Below is a small trained network, with its code and all its weights. Each question gives an input and a class and asks what happens when units are switched off, that is, made to give their printed mean instead of their output.

import numpy as np


def w(rows, s, z=0):
    codes = np.array(rows[::2]) - 128.0
    scale = np.full(codes.shape[1], s)
    scale[-1] = z or s
    return codes * scale


def norm(h):
    return h / np.sqrt((h * h).mean(-1, keepdims=True) + 1e-5)


def f(y):
    return y / 2 * (1 + np.tanh(0.7978845608 * (y + 0.044715 * y**3)))


def log_softmax(a):
    a = a - a.max(-1, keepdims=True)
    return a - np.log(np.exp(a).sum(-1, keepdims=True))


def net(x, mask):
    res = np.array(x, float).reshape(1, 2) / 4 @ E
    u = 0
    for l in range(3):
        y = f(norm(res) @ A[l][:, :-1].T + A[l][:, -1])
        res = res + np.where(mask[u : u + 9], y, B[l][:, -1]) @ B[l][:, :-1]
        u += 9
    return log_softmax(norm(res)[-1] @ U[:, :-1].T + U[:, -1])


A, B = {}, {}
E = w([
[2,172,142,60],'x0',
[142,214,78,220],'x1',
],0.0071)
A[0] = w([
[184,135,41,236,166],'L0N0',
[75,102,2,138,125],'L0N1',
[225,125,51,74,67],'L0N2',
[168,85,117,103,95],'L0N3',
[226,90,112,122,5],'L0N4',
[185,175,173,93,70],'L0N5',
[168,191,167,174,97],'L0N6',
[217,79,107,176,74],'L0N7',
[69,105,101,29,185],'L0N8',
],0.0069,0.0024)
B[0] = w([
[168,211,137,105,255],'L0N0',
[177,111,158,67,140],'L0N1',
[37,104,176,162,145],'L0N2',
[155,209,107,128,140],'L0N3',
[30,100,161,194,159],'L0N4',
[63,114,167,144,118],'L0N5',
[157,113,83,55,154],'L0N6',
[16,105,253,98,193],'L0N7',
[142,243,178,134,207],'L0N8',
],0.0064,0.0051)
A[1] = w([
[135,49,166,40,171],'L1N0',
[189,19,194,242,44],'L1N1',
[139,101,98,254,77],'L1N2',
[93,151,132,106,12],'L1N3',
[142,14,167,38,91],'L1N4',
[88,94,81,61,3],'L1N5',
[248,66,204,168,173],'L1N6',
[142,61,172,65,111],'L1N7',
[188,161,104,40,40],'L1N8',
],0.009,0.0023)
B[1] = w([
[174,132,33,171,226],'L1N0',
[25,229,239,93,244],'L1N1',
[141,168,97,64,156],'L1N2',
[121,118,168,90,139],'L1N3',
[250,92,51,150,221],'L1N4',
[50,164,97,145,110],'L1N5',
[29,208,173,64,252],'L1N6',
[171,170,78,162,192],'L1N7',
[108,135,197,132,174],'L1N8',
],0.012,0.0036)
A[2] = w([
[127,208,102,186,180],'L2N0',
[71,4,230,126,246],'L2N1',
[181,154,52,167,255],'L2N2',
[210,171,137,78,199],'L2N3',
[148,107,214,157,148],'L2N4',
[36,98,83,51,101],'L2N5',
[205,121,185,192,136],'L2N6',
[131,95,227,133,126],'L2N7',
[230,77,109,102,222],'L2N8',
],0.012,0.0036)
B[2] = w([
[195,68,70,123,254],'L2N0',
[181,147,73,108,170],'L2N1',
[236,188,106,122,217],'L2N2',
[154,130,91,147,252],'L2N3',
[71,88,104,183,159],'L2N4',
[62,188,246,166,154],'L2N5',
[42,163,150,91,155],'L2N6',
[115,92,92,173,170],'L2N7',
[172,207,61,127,164],'L2N8',
],0.012,0.0075)
U = w([
[236,202,6,120,193],'0',
[36,215,212,89,236],'1',
[100,104,14,188,172],'2',
[104,46,162,96,33],'3',
[162,121,167,31,25],'4',
[139,48,136,81,2],'5',
],0.012,0.0054)

Each question gives the input, the list of numbers given to net, and the class t.
The units are the neurons (one row each of A and B). Each row of codes is followed by its name. A weight is (code - 128) times the scale printed after its matrix; where a second scale follows, it is the last column's (A, B and U).
mask holds one flag per neuron, layer by layer. A switched-off neuron (its flag False) gives its mean, the last column of its row in B, instead of its output. The means were averaged over made-up inputs and are rounded, as every weight is.
A unit's drop is (log p(t) with every unit on - log p(t) with that unit switched off) / (log p(t) with every unit on - log p(t) with every unit switched off).
The circuit of an input: a set's keep is (log p(t) with only the set's units on - log p(t) with every unit switched off) / (log p(t) with every unit on - log p(t) with every unit switched off). Starting from the 12 units with the biggest drops (on a tie, the unit counted first), units are removed one at a time, each time the one whose removal leaves the highest keep (on an exact tie, the one counted first), for as long as the keep stays at least 0.8.
circuit, biggest first: the units of the circuit, biggest drop first
unit that matters most: the unit with the biggest drop
k most important neurons: the k neurons with the biggest drops, biggest first
top k neurons in layer l: the k neurons of layer l with the biggest drops, biggest first
drop when u is switched off: that unit's drop, to one decimal
input [-3,-3], class 2: unit that matters most	L0N7
input [-4,3], class 1: circuit, biggest first	L0N7, L1N6, L2N2
input [2,-2], class 2: 3 most important neurons	L1N6, L0N8, L1N1
input [-2,-3], class 2: 3 most important neurons	L1N1, L0N6, L0N4
input [0,3], class 2: 4 most important neurons	L1N8, L1N0, L1N4, L1N7
input [3,-2], class 2: 4 most important neurons	L1N6, L1N1, L0N8, L2N7
input [4,1], class 1: 4 most important neurons	L1N4, L2N0, L2N2, L0N0
input [1,-3], class 2: 2 most important neurons	L0N8, L1N6
input [0,-1], class 2: 2 most important neurons	L1N0, L1N4
input [7,-8], class 0: 3 most important neurons	L1N0, L1N4, L1N6
input [4,0], class 1: 2 most important neurons	L1N4, L2N0
input [-2,-2], class 2: 2 most important neurons	L0N7, L0N4
input [-3,-2], class 2: top 2 neurons in layer 2	L2N2, L2N1
input [-1,-1], class 2: unit that matters most	L1N6
input [6,-6], class 0: drop when L0N0 is switched off	1.1
input [-3,0], class 2: drop when L0N7 is switched off	1.6
